Here is a tiny trained network, its code and every weight. The questions are about switching its units off for an input and a class, where a switched-off unit gives its printed mean instead of its output.

import numpy as np


def w(rows, s, z=0):
    codes = np.array(rows[::2]) - 128.0
    scale = np.full(codes.shape[1], s)
    scale[-1] = z or s
    return codes * scale


def f(y):
    return y / 2 * (1 + np.tanh(0.7978845608 * (y + 0.044715 * y**3)))


def log_softmax(a):
    a = a - a.max(-1, keepdims=True)
    return a - np.log(np.exp(a).sum(-1, keepdims=True))


def net(x, mask):
    res = np.array(x, float).reshape(1, 5) / 4 @ E
    y = f(res @ A[0][:, :-1].T + A[0][:, -1])
    res = res + np.where(mask, y, B[0][:, -1]) @ B[0][:, :-1]
    return log_softmax(res[-1] @ U[:, :-1].T + U[:, -1])


A, B = {}, {}
E = w([
[130,127,129],'x0',
[181,212,61],'x1',
[2,202,135],'x2',
[75,58,46],'x3',
[126,127,127],'x4',
],0.0076)
A[0] = w([
[65,174,157,136],'n1',
[164,184,40,124],'n2',
[71,71,7,11],'n3',
[180,80,107,33],'n4',
[103,67,186,81],'n5',
[158,174,187,60],'n6',
[123,58,21,60],'n7',
[182,164,218,71],'n8',
[155,171,183,47],'n9',
[158,203,220,18],'n10',
[70,174,139,67],'n11',
[34,164,139,15],'n12',
[68,179,144,94],'n13',
[52,30,162,148],'n14',
[101,77,228,60],'n15',
[29,177,97,74],'n16',
[149,163,174,39],'n17',
[111,75,182,82],'n18',
[81,115,172,51],'n19',
[118,85,173,3],'n20',
[185,84,144,35],'n21',
[112,121,33,141],'n22',
[186,81,143,59],'n23',
[192,107,122,12],'n24',
[143,184,57,160],'n25',
[198,69,133,67],'n26',
[76,162,137,37],'n27',
],0.011,0.0048)
B[0] = w([
[172,117,82,213],'n1',
[132,234,155,219],'n2',
[40,106,179,221],'n3',
[71,132,63,167],'n4',
[147,243,137,162],'n5',
[75,107,137,159],'n6',
[53,143,156,225],'n7',
[34,80,135,192],'n8',
[77,127,132,148],'n9',
[22,109,127,189],'n10',
[143,121,60,174],'n11',
[130,95,87,192],'n12',
[152,130,83,192],'n13',
[163,193,168,253],'n14',
[141,231,125,169],'n15',
[142,115,96,230],'n16',
[81,136,129,132],'n17',
[145,237,118,151],'n18',
[144,175,105,139],'n19',
[86,254,99,118],'n20',
[112,145,70,162],'n21',
[106,149,162,208],'n22',
[106,146,40,174],'n23',
[107,162,93,153],'n24',
[159,227,190,214],'n25',
[79,151,43,205],'n26',
[108,76,42,148],'n27',
],0.0092,0.005)
U = w([
[140,105,7,76],'0',
[149,101,149,248],'1',
[53,99,172,69],'2',
[164,107,140,222],'3',
[173,181,161,33],'4',
[227,28,187,91],'5',
],0.013,0.014)

Each question gives the input, the list of numbers given to net, and the class t.
The units are the neurons (one row each of A and B). Each row of codes is followed by its name. A weight is (code - 128) times the scale printed after its matrix; where a second scale follows, it is the last column's (A, B and U).
mask holds one flag per neuron, in row order. A switched-off neuron (its flag False) gives its mean, the last column of its row in B, instead of its output. The means were averaged over made-up inputs and are rounded, as every weight is.
A unit's drop is (log p(t) with every unit on - log p(t) with that unit switched off) / (log p(t) with every unit on - log p(t) with every unit switched off).
The circuit of an input: a set's keep is (log p(t) with only the set's units on - log p(t) with every unit switched off) / (log p(t) with every unit on - log p(t) with every unit switched off). Starting from the 12 units with the biggest drops (on a tie, the unit counted first), units are removed one at a time, each time the one whose removal leaves the highest keep (on an exact tie, the one counted first), for as long as the keep stays at least 0.8.
units of the circuit, in order: the units of the circuit, biggest drop first
unit that matters most: the unit with the biggest drop
top k neurons: the k neurons with the biggest drops, biggest first
drop of u: that unit's drop, to one decimal
input [-2,-6,-2,4,-2], class 4: units of the circuit, in order	[n14 n5 n18]
input [6,-2,-1,6,5], class 2: top 2 neurons	[n3 n7]
input [-6,4,0,-6,1], class 2: unit that matters most	n10
input [5,-1,-7,8,5], class 2: units of the circuit, in order	[n7 n3]
input [2,-6,4,-4,-5], class 4: units of the circuit, in order	[n15 n5]
input [-7,-5,0,-8,0], class 2: units of the circuit, in order	[n8 n10]
input [4,7,-1,0,1], class 4: units of the circuit, in order	[n2 n25]
input [3,6,3,3,4], class 4: units of the circuit, in order	[n25 n2]
input [7,2,-2,7,2], class 2: units of the circuit, in order	[n3 n7]
input [-5,3,4,-7,-1], class 2: top 2 neurons	[n10 n8]
input [5,8,-8,-4,-5], class 0: units of the circuit, in order	[n26 n23]
input [7,-8,7,-1,4], class 4: units of the circuit, in order	[n14 n15]
input [0,8,-2,6,5], class 4: units of the circuit, in order	[n2 n25]
input [4,-4,-8,6,-4], class 0: units of the circuit, in order	[n26]
input [-7,8,-8,-2,-4], class 0: top 3 neurons	[n26 n23 n4]
input [-7,5,-6,-8,3], class 2: top 2 neurons	[n8 n10]
input [-1,6,-6,7,-1], class 2: top 2 neurons	[n7 n3]
input [-1,-8,1,7,-4], class 4: top 2 neurons	[n14 n5]
input [-2,4,-7,-6,5], class 0: top 2 neurons	[n26 n23]
input [6,6,-5,6,2], class 2: top 2 neurons	[n7 n3]
input [4,1,0,8,-6], class 2: unit that matters most	n3
input [2,1,-6,-6,3], class 0: drop of n25	0.1
input [-2,5,-2,6,3], class 2: drop of n3	0.3
input [1,-4,-5,-4,0], class 0: drop of n23	0.3
input [0,-7,-4,-2,2], class 4: drop of n5	0.2
